Below is a small trained network, with its code and all its weights. Each question gives an input and a class and asks what happens when units are switched off, that is, made to give their printed mean instead of their output.

import numpy as np


def w(rows, s, z=0):
    codes = np.array(rows[::2]) - 128.0
    scale = np.full(codes.shape[1], s)
    scale[-1] = z or s
    return codes * scale


def norm(h):
    return h / np.sqrt((h * h).mean(-1, keepdims=True) + 1e-5)


def f(y):
    return y / 2 * (1 + np.tanh(0.7978845608 * (y + 0.044715 * y**3)))


def log_softmax(a):
    a = a - a.max(-1, keepdims=True)
    return a - np.log(np.exp(a).sum(-1, keepdims=True))


def net(x, mask):
    res = np.array(x, float).reshape(1, 7) / 4 @ E
    u = 0
    for l in range(4):
        y = f(norm(res) @ A[l][:, :-1].T + A[l][:, -1])
        res = res + np.where(mask[u : u + 6], y, B[l][:, -1]) @ B[l][:, :-1]
        u += 6
    return log_softmax(norm(res)[-1] @ U[:, :-1].T + U[:, -1])


A, B = {}, {}
E = w([
[172,159,169,113,229,126,110,54,137,224,167],'x0',
[153,144,167,162,133,92,88,55,100,64,75],'x1',
[52,176,156,115,63,103,209,98,111,129,130],'x2',
[175,200,28,146,151,107,99,88,133,166,195],'x3',
[158,142,97,61,194,118,150,117,81,161,199],'x4',
[194,71,127,135,135,196,97,156,147,254,121],'x5',
[98,176,42,149,85,148,133,80,34,107,139],'x6',
],0.0083)
A[0] = w([
[113,147,183,127,181,115,177,92,148,198,164,6],'L0N1',
[88,171,2,88,144,82,188,117,94,102,131,47],'L0N2',
[119,130,47,87,117,244,195,201,134,176,122,30],'L0N3',
[114,155,173,95,141,66,55,75,110,79,130,51],'L0N4',
[143,140,84,102,172,50,87,161,112,189,108,50],'L0N5',
[167,145,206,150,152,209,132,172,170,139,125,90],'L0N6',
],0.006,0.0026)
B[0] = w([
[165,194,167,90,110,32,142,121,119,183,120,184],'L0N1',
[60,117,120,168,149,76,62,189,255,91,132,252],'L0N2',
[103,71,94,55,75,128,134,69,136,148,186,226],'L0N3',
[186,32,46,110,142,203,238,113,104,178,148,169],'L0N4',
[124,144,114,173,43,117,134,44,160,143,142,157],'L0N5',
[59,128,62,131,154,55,56,128,146,171,120,200],'L0N6',
],0.0094,0.0033)
A[1] = w([
[143,77,141,76,90,188,76,76,224,130,29,69],'L1N1',
[214,213,96,214,162,222,52,66,141,168,135,86],'L1N2',
[215,32,231,84,108,206,17,198,235,172,87,4],'L1N3',
[134,127,49,73,73,157,255,222,97,216,151,61],'L1N4',
[163,28,192,152,92,144,68,133,148,218,75,28],'L1N5',
[163,119,70,191,131,111,133,245,110,137,141,39],'L1N6',
],0.0056,0.0027)
B[1] = w([
[9,113,114,145,188,138,151,121,163,152,157,183],'L1N1',
[182,85,111,99,167,138,134,58,110,98,107,232],'L1N2',
[94,107,120,172,184,98,84,178,145,145,106,254],'L1N3',
[179,86,132,101,96,210,85,162,94,122,153,194],'L1N4',
[131,123,80,113,131,73,134,163,171,127,126,213],'L1N5',
[112,143,137,143,147,112,115,147,163,137,172,131],'L1N6',
],0.012,0.0041)
A[2] = w([
[60,148,173,177,33,174,224,133,122,53,45,97],'L2N1',
[94,105,165,113,106,84,144,69,140,102,126,158],'L2N2',
[172,202,254,103,148,131,190,118,174,224,146,6],'L2N3',
[49,115,151,168,118,154,106,153,132,177,146,85],'L2N4',
[132,102,154,184,156,129,88,193,204,161,23,3],'L2N5',
[133,176,81,46,176,96,124,119,103,116,134,223],'L2N6',
],0.008,0.0024)
B[2] = w([
[137,144,97,138,104,58,217,87,4,138,100,255],'L2N1',
[142,136,119,74,89,156,114,155,63,144,91,169],'L2N2',
[89,224,180,104,168,154,112,191,184,170,68,195],'L2N3',
[120,73,167,89,144,122,94,62,103,81,134,185],'L2N4',
[69,112,89,144,151,68,89,103,133,149,117,251],'L2N5',
[133,127,198,149,130,178,82,128,136,90,125,220],'L2N6',
],0.013,0.005)
A[3] = w([
[50,137,151,68,90,72,124,200,113,142,143,173],'L3N1',
[103,1,109,120,97,131,116,175,152,229,141,132],'L3N2',
[121,135,111,98,195,170,75,175,196,190,150,153],'L3N3',
[107,208,71,238,92,102,151,186,186,16,233,5],'L3N4',
[149,148,97,168,121,145,195,158,105,73,196,43],'L3N5',
[149,114,135,48,94,184,146,161,111,210,186,215],'L3N6',
],0.007,0.0023)
B[3] = w([
[237,154,50,177,143,113,81,44,113,143,178,222],'L3N1',
[149,107,69,190,107,65,194,168,149,157,206,242],'L3N2',
[22,161,179,151,44,107,157,124,42,97,67,254],'L3N3',
[79,225,67,2,112,187,49,118,152,60,194,195],'L3N4',
[94,148,175,53,110,88,55,135,63,92,89,144],'L3N5',
[146,102,180,168,53,176,221,168,226,133,73,202],'L3N6',
],0.0083,0.0057)
U = w([
[159,71,202,100,193,168,172,166,73,81,117,2],'0',
[155,40,115,149,33,177,174,172,156,182,207,133],'1',
[83,171,92,66,108,143,42,128,118,46,204,107],'2',
[75,43,92,218,194,18,83,153,149,177,124,207],'3',
[250,95,125,190,200,169,79,30,121,133,146,112],'4',
[113,135,113,145,96,50,196,108,3,95,93,170],'5',
[113,205,242,98,163,134,114,140,151,211,105,171],'6',
],0.014,0.0029)

Each question gives the input, the list of numbers given to net, and the class t.
The units are the neurons (one row each of A and B). Each row of codes is followed by its name. A weight is (code - 128) times the scale printed after its matrix; where a second scale follows, it is the last column's (A, B and U).
mask holds one flag per neuron, layer by layer. A switched-off neuron (its flag False) gives its mean, the last column of its row in B, instead of its output. The means were averaged over made-up inputs and are rounded, as every weight is.
A unit's drop is (log p(t) with every unit on - log p(t) with that unit switched off) / (log p(t) with every unit on - log p(t) with every unit switched off).
The circuit of an input: a set's keep is (log p(t) with only the set's units on - log p(t) with every unit switched off) / (log p(t) with every unit on - log p(t) with every unit switched off). Starting from the 12 units with the biggest drops (on a tie, the unit counted first), units are removed one at a time, each time the one whose removal leaves the highest keep (on an exact tie, the one counted first), for as long as the keep stays at least 0.8.
units of the circuit, in order: the units of the circuit, biggest drop first
most important unit: the unit with the biggest drop
k most important neurons: the k neurons with the biggest drops, biggest first
top k neurons in layer l: the k neurons of layer l with the biggest drops, biggest first
drop when u is switched off: that unit's drop, to one decimal
input [4,-2,-6,-6,8,3,4], class 1: top neuron in layer 3 : (L3N6)
input [3,-7,-3,2,0,-1,6], class 1: units of the circuit, in order : (L3N6, L1N4)
input [5,-7,7,2,-1,3,-1], class 6: 3 most important neurons : (L2N3, L0N1, L0N4)
input [-5,2,1,8,5,6,3], class 2: 4 most important neurons : (L0N2, L0N4, L2N2, L3N4)
input [-1,-5,-2,1,2,3,-4], class 1: top 2 neurons in layer 0 : (L0N3, L0N2)
input [7,-6,-1,1,-1,1,3], class 6: units of the circuit, in order : (L0N1, L2N3)
input [6,8,-7,5,0,7,-5], class 3: top 2 neurons in layer 1 : (L1N3, L1N5)
input [-7,-5,0,4,1,-2,-6], class 1: 3 most important neurons : (L0N3, L1N4, L3N6)
input [-5,-6,-8,6,3,4,-5], class 1: 2 most important neurons : (L0N3, L0N2)
input [0,-3,-7,5,7,2,6], class 4: 2 most important neurons : (L1N2, L3N4)
input [3,-7,8,5,1,0,8], class 2: units of the circuit, in order : (L0N2, L3N4)
input [-5,4,3,-1,7,3,-4], class 1: 2 most important neurons : (L0N2, L1N4)
input [7,-2,-5,-1,-3,3,6], class 4: 2 most important neurons : (L1N2, L0N2)
input [3,-5,7,-3,-2,-3,-5], class 6: units of the circuit, in order : (L2N3)
input [-4,4,6,5,2,5,0], class 2: 2 most important neurons : (L0N2, L1N3)
input [2,7,7,2,8,1,8], class 2: 2 most important neurons : (L0N2, L2N1)
input [1,-6,5,-4,7,-1,-5], class 6: 2 most important neurons : (L2N3, L0N1)
input [4,2,-3,5,8,7,-8], class 6: top 2 neurons in layer 0 : (L0N2, L0N1)
input [-4,3,4,2,7,4,4], class 2: drop when L0N2 is switched off : 1.7
input [7,0,-1,-3,-5,-5,0], class 6: most important unit : L2N3
